Below is a small trained network, with its code and all its weights. Each question gives an input and a class and asks what happens when units are switched off, that is, made to give their printed mean instead of their output.

import numpy as np


def w(rows, s, z=0):
    codes = np.array(rows[::2]) - 128.0
    scale = np.full(codes.shape[1], s)
    scale[-1] = z or s
    return codes * scale


def f(y):
    return np.maximum(y, 0)


def log_softmax(a):
    a = a - a.max(-1, keepdims=True)
    return a - np.log(np.exp(a).sum(-1, keepdims=True))


def net(x, mask):
    res = np.array(x, float).reshape(1, 6) / 4 @ E
    y = f(res @ A[0][:, :-1].T + A[0][:, -1])
    res = res + np.where(mask, y, B[0][:, -1]) @ B[0][:, :-1]
    return log_softmax(res[-1] @ U[:, :-1].T + U[:, -1])


A, B = {}, {}
E = w([
[209,113,199,67,141,98,170,244],'x0',
[153,114,85,90,170,77,57,152],'x1',
[98,197,250,189,166,138,163,119],'x2',
[91,216,127,100,121,196,2,204],'x3',
[132,23,164,222,107,179,127,176],'x4',
[226,175,130,195,73,192,56,102],'x5',
],0.0077)
A[0] = w([
[117,179,173,68,185,70,156,142,202],'neuron 0',
[169,176,87,206,86,187,31,38,147],'neuron 1',
[135,190,152,104,158,107,94,150,147],'neuron 2',
[216,129,165,132,95,176,103,217,208],'neuron 3',
[83,180,233,232,136,153,206,71,129],'neuron 4',
[120,4,31,185,137,112,54,118,136],'neuron 5',
[216,75,111,84,137,48,201,74,253],'neuron 6',
[182,155,185,136,79,203,105,241,154],'neuron 7',
],0.013,0.0044)
B[0] = w([
[88,105,125,181,156,100,97,223,201],'neuron 0',
[153,175,27,115,132,70,129,158,229],'neuron 1',
[100,127,160,200,143,113,94,182,172],'neuron 2',
[114,75,95,96,138,98,181,115,219],'neuron 3',
[120,133,118,141,73,166,166,5,235],'neuron 4',
[83,56,187,166,102,151,193,63,216],'neuron 5',
[159,70,70,92,126,109,168,134,248],'neuron 6',
[134,72,77,118,140,94,196,119,223],'neuron 7',
],0.016,0.017)
U = w([
[190,135,170,101,142,212,89,134,11],'0',
[90,106,183,190,69,186,151,16,214],'1',
[109,154,162,164,217,107,65,226,50],'2',
[151,66,57,119,131,57,182,127,250],'3',
[188,165,199,74,126,153,110,110,14],'4',
[181,174,183,83,157,143,125,113,1],'5',
[143,89,162,96,124,129,87,127,20],'6',
[141,255,108,179,125,125,85,111,21],'7',
],0.0079,0.0024)

Each question gives the input, the list of numbers given to net, and the class t.
The units are the neurons (one row each of A and B). Each row of codes is followed by its name. A weight is (code - 128) times the scale printed after its matrix; where a second scale follows, it is the last column's (A, B and U).
mask holds one flag per neuron, in row order. A switched-off neuron (its flag False) gives its mean, the last column of its row in B, instead of its output. The means were averaged over made-up inputs and are rounded, as every weight is.
A unit's drop is (log p(t) with every unit on - log p(t) with that unit switched off) / (log p(t) with every unit on - log p(t) with every unit switched off).
The circuit of an input: a set's keep is (log p(t) with only the set's units on - log p(t) with every unit switched off) / (log p(t) with every unit on - log p(t) with every unit switched off). Starting from all 8 units, units are removed one at a time, each time the one whose removal leaves the highest keep (on an exact tie, the one counted first), for as long as the keep stays at least 0.8.
circuit, biggest first: the units of the circuit, biggest drop first
unit that matters most: the unit with the biggest drop
k most important neurons: the k neurons with the biggest drops, biggest first
drop when u is switched off: that unit's drop, to one decimal
input [-2,6,-8,6,7,-5], class 1: circuit, biggest first => neuron 5
input [-5,1,4,0,-5,-2], class 7: circuit, biggest first => neuron 5; neuron 6; neuron 7
input [3,2,8,8,1,-5], class 2: circuit, biggest first => neuron 2; neuron 0
input [-6,1,-4,8,-5,-5], class 2: circuit, biggest first => neuron 4; neuron 6; neuron 7
input [-8,8,8,-5,5,7], class 1: 3 most important neurons => neuron 4; neuron 5; neuron 6
input [-3,-7,-5,3,0,-6], class 1: 2 most important neurons => neuron 1; neuron 6
input [-1,2,8,-8,-4,8], class 1: 3 most important neurons => neuron 4; neuron 7; neuron 3
input [-8,7,8,-5,0,4], class 1: 2 most important neurons => neuron 4; neuron 6
input [1,2,-4,1,8,-6], class 1: 2 most important neurons => neuron 5; neuron 1
input [-5,-1,8,2,-5,-4], class 1: drop when neuron 4 is switched off => 0.8
input [7,5,3,-3,-7,-7], class 2: drop when neuron 0 is switched off => 0.4
input [2,-4,1,2,-7,1], class 2: drop when neuron 6 is switched off => 0.0
input [0,-3,-4,5,0,-8], class 2: drop when neuron 7 is switched off => 0.1
input [-2,-2,8,5,-2,-2], class 1: unit that matters most => neuron 4
